Below are the code and all the weights of a small trained network. Each question names an input and a class and asks about switching units off, where a switched-off unit gives its printed mean instead of its output.

import numpy as np


def w(rows, s, z=0):
    codes = np.array(rows[::2]) - 128.0
    scale = np.full(codes.shape[1], s)
    scale[-1] = z or s
    return codes * scale


def norm(h):
    return h / np.sqrt((h * h).mean(-1, keepdims=True) + 1e-5)


def f(y):
    return y / 2 * (1 + np.tanh(0.7978845608 * (y + 0.044715 * y**3)))


def log_softmax(a):
    a = a - a.max(-1, keepdims=True)
    return a - np.log(np.exp(a).sum(-1, keepdims=True))


def net(x, mask):
    res = np.array(x, float).reshape(1, 6) / 4 @ E
    u = 0
    for l in range(2):
        y = f(norm(res) @ A[l][:, :-1].T + A[l][:, -1])
        res = res + np.where(mask[u : u + 15], y, B[l][:, -1]) @ B[l][:, :-1]
        u += 15
    return log_softmax(norm(res)[-1] @ U[:, :-1].T + U[:, -1])


A, B = {}, {}
E = w([
[110,103,120,41,138,220,127],'x0',
[123,127,122,127,127,125,130],'x1',
[196,252,56,132,147,171,169],'x2',
[92,128,131,172,12,194,119],'x3',
[125,125,117,121,120,120,136],'x4',
[122,127,120,129,130,129,128],'x5',
],0.015)
A[0] = w([
[125,99,139,253,117,39,135,185],'L0N1',
[97,132,123,105,146,120,123,109],'L0N2',
[220,253,44,218,128,122,149,56],'L0N3',
[79,68,132,50,170,228,131,91],'L0N4',
[113,151,110,130,175,156,98,79],'L0N5',
[146,171,107,80,171,81,144,158],'L0N6',
[182,196,69,86,136,214,154,10],'L0N7',
[148,128,131,169,170,42,134,97],'L0N8',
[158,212,89,69,133,201,131,3],'L0N9',
[122,112,148,72,208,71,123,175],'L0N10',
[98,84,131,193,10,187,139,126],'L0N11',
[142,49,66,121,145,106,134,127],'L0N12',
[108,155,140,208,50,113,112,57],'L0N13',
[196,163,97,99,177,116,142,79],'L0N14',
[126,173,95,161,11,187,135,16],'L0N15',
],0.016,0.0054)
B[0] = w([
[199,154,64,221,125,202,140,251],'L0N1',
[139,126,128,114,143,133,157,134],'L0N2',
[86,182,215,12,127,24,114,254],'L0N3',
[92,96,153,33,131,59,86,227],'L0N4',
[126,103,89,114,115,131,149,136],'L0N5',
[171,113,69,116,107,84,82,187],'L0N6',
[180,96,86,221,115,202,147,204],'L0N7',
[200,173,197,148,112,134,2,197],'L0N8',
[167,96,80,192,125,198,152,193],'L0N9',
[106,133,190,137,231,140,215,215],'L0N10',
[134,121,86,125,25,110,21,240],'L0N11',
[138,138,176,145,171,131,141,155],'L0N12',
[32,33,76,143,95,65,252,189],'L0N13',
[144,125,36,110,76,59,79,185],'L0N14',
[48,182,235,110,210,220,156,197],'L0N15',
],0.026,0.014)
A[1] = w([
[144,192,115,131,115,151,137,128],'L1N1',
[124,116,121,172,105,190,149,109],'L1N2',
[114,136,148,129,126,113,115,86],'L1N3',
[134,159,173,105,205,251,146,50],'L1N4',
[60,163,148,131,98,105,113,106],'L1N5',
[130,128,120,150,150,115,139,95],'L1N6',
[156,129,86,138,169,148,137,51],'L1N7',
[194,117,73,176,166,165,151,104],'L1N8',
[56,162,181,108,182,91,220,47],'L1N9',
[191,109,102,159,139,150,155,106],'L1N10',
[148,77,131,90,176,102,126,100],'L1N11',
[106,123,102,169,105,73,145,144],'L1N12',
[137,158,183,158,144,152,87,87],'L1N13',
[119,139,62,189,113,215,148,104],'L1N14',
[131,176,202,195,192,186,142,3],'L1N15',
],0.027,0.0058)
B[1] = w([
[101,97,148,151,135,143,141,171],'L1N1',
[80,191,100,129,127,69,130,200],'L1N2',
[137,119,103,117,63,153,168,147],'L1N3',
[77,197,103,187,96,93,55,214],'L1N4',
[205,63,136,161,165,145,136,210],'L1N5',
[127,111,96,89,72,138,141,135],'L1N6',
[152,80,111,113,141,147,142,167],'L1N7',
[157,34,97,113,112,164,171,242],'L1N8',
[101,121,206,136,131,150,222,222],'L1N9',
[141,69,131,108,195,149,128,208],'L1N10',
[111,171,158,177,107,157,164,196],'L1N11',
[84,161,140,77,192,181,127,172],'L1N12',
[103,111,59,67,102,109,206,186],'L1N13',
[88,254,141,157,138,100,90,246],'L1N14',
[196,53,74,85,160,153,107,224],'L1N15',
],0.04,0.014)
U = w([
[208,44,40,123,208,171,193,204],'0',
[95,102,251,128,149,149,246,182],'1',
[45,185,70,191,137,163,92,162],'2',
[117,12,175,90,67,148,55,4],'3',
[221,188,146,71,128,53,117,31],'4',
],0.017,0.003)

Each question gives the input, the list of numbers given to net, and the class t.
The units are the neurons (one row each of A and B). Each row of codes is followed by its name. A weight is (code - 128) times the scale printed after its matrix; where a second scale follows, it is the last column's (A, B and U).
mask holds one flag per neuron, layer by layer. A switched-off neuron (its flag False) gives its mean, the last column of its row in B, instead of its output. The means were averaged over made-up inputs and are rounded, as every weight is.
A unit's drop is (log p(t) with every unit on - log p(t) with that unit switched off) / (log p(t) with every unit on - log p(t) with every unit switched off).
The circuit of an input: a set's keep is (log p(t) with only the set's units on - log p(t) with every unit switched off) / (log p(t) with every unit on - log p(t) with every unit switched off). Starting from the 12 units with the biggest drops (on a tie, the unit counted first), units are removed one at a time, each time the one whose removal leaves the highest keep (on an exact tie, the one counted first), for as long as the keep stays at least 0.8.
units of the circuit, in order: the units of the circuit, biggest drop first
top k neurons: the k neurons with the biggest drops, biggest first
top k neurons in layer l: the k neurons of layer l with the biggest drops, biggest first
drop of u: that unit's drop, to one decimal
input [-4,2,7,-1,2,1], class 4: units of the circuit, in order : L0N3
input [1,1,-6,-7,-1,-6], class 1: top 2 neurons in layer 0 : L0N10; L0N1
input [1,-1,-3,6,-5,6], class 3: top 3 neurons : L0N11; L0N1; L0N7
input [8,3,1,8,1,-3], class 2: top 4 neurons in layer 0 : L0N3; L0N15; L0N7; L0N9
input [0,1,-5,3,1,8], class 2: top 2 neurons : L0N3; L0N8
input [8,-7,0,-4,-5,5], class 1: top 2 neurons in layer 0 : L0N4; L0N1
input [3,-2,-1,8,3,-4], class 3: top 2 neurons in layer 0 : L0N11; L0N1
input [0,-2,3,4,-6,-1], class 1: top 3 neurons : L0N3; L0N1; L0N15
input [8,5,0,3,0,7], class 3: top 2 neurons : L0N4; L0N1
input [-5,0,1,3,-8,5], class 1: top 2 neurons in layer 0 : L0N13; L0N3
input [1,3,3,6,-3,-7], class 2: top 3 neurons in layer 0 : L0N7; L0N4; L0N9
input [-3,1,1,5,1,-6], class 1: top 2 neurons : L0N13; L0N15
input [8,-5,-1,6,-1,1], class 3: top 2 neurons in layer 0 : L0N4; L0N11
input [6,-3,-1,3,-8,-2], class 3: units of the circuit, in order : L0N4
input [-5,0,6,-5,-7,6], class 4: drop of L0N3 : 1.0
input [4,8,-1,-6,-4,7], class 1: drop of L0N10 : 0.3
input [-2,-5,5,-5,-3,3], class 4: drop of L0N3 : 1.2
input [7,-6,6,8,3,-6], class 2: drop of L0N10 : 0.0
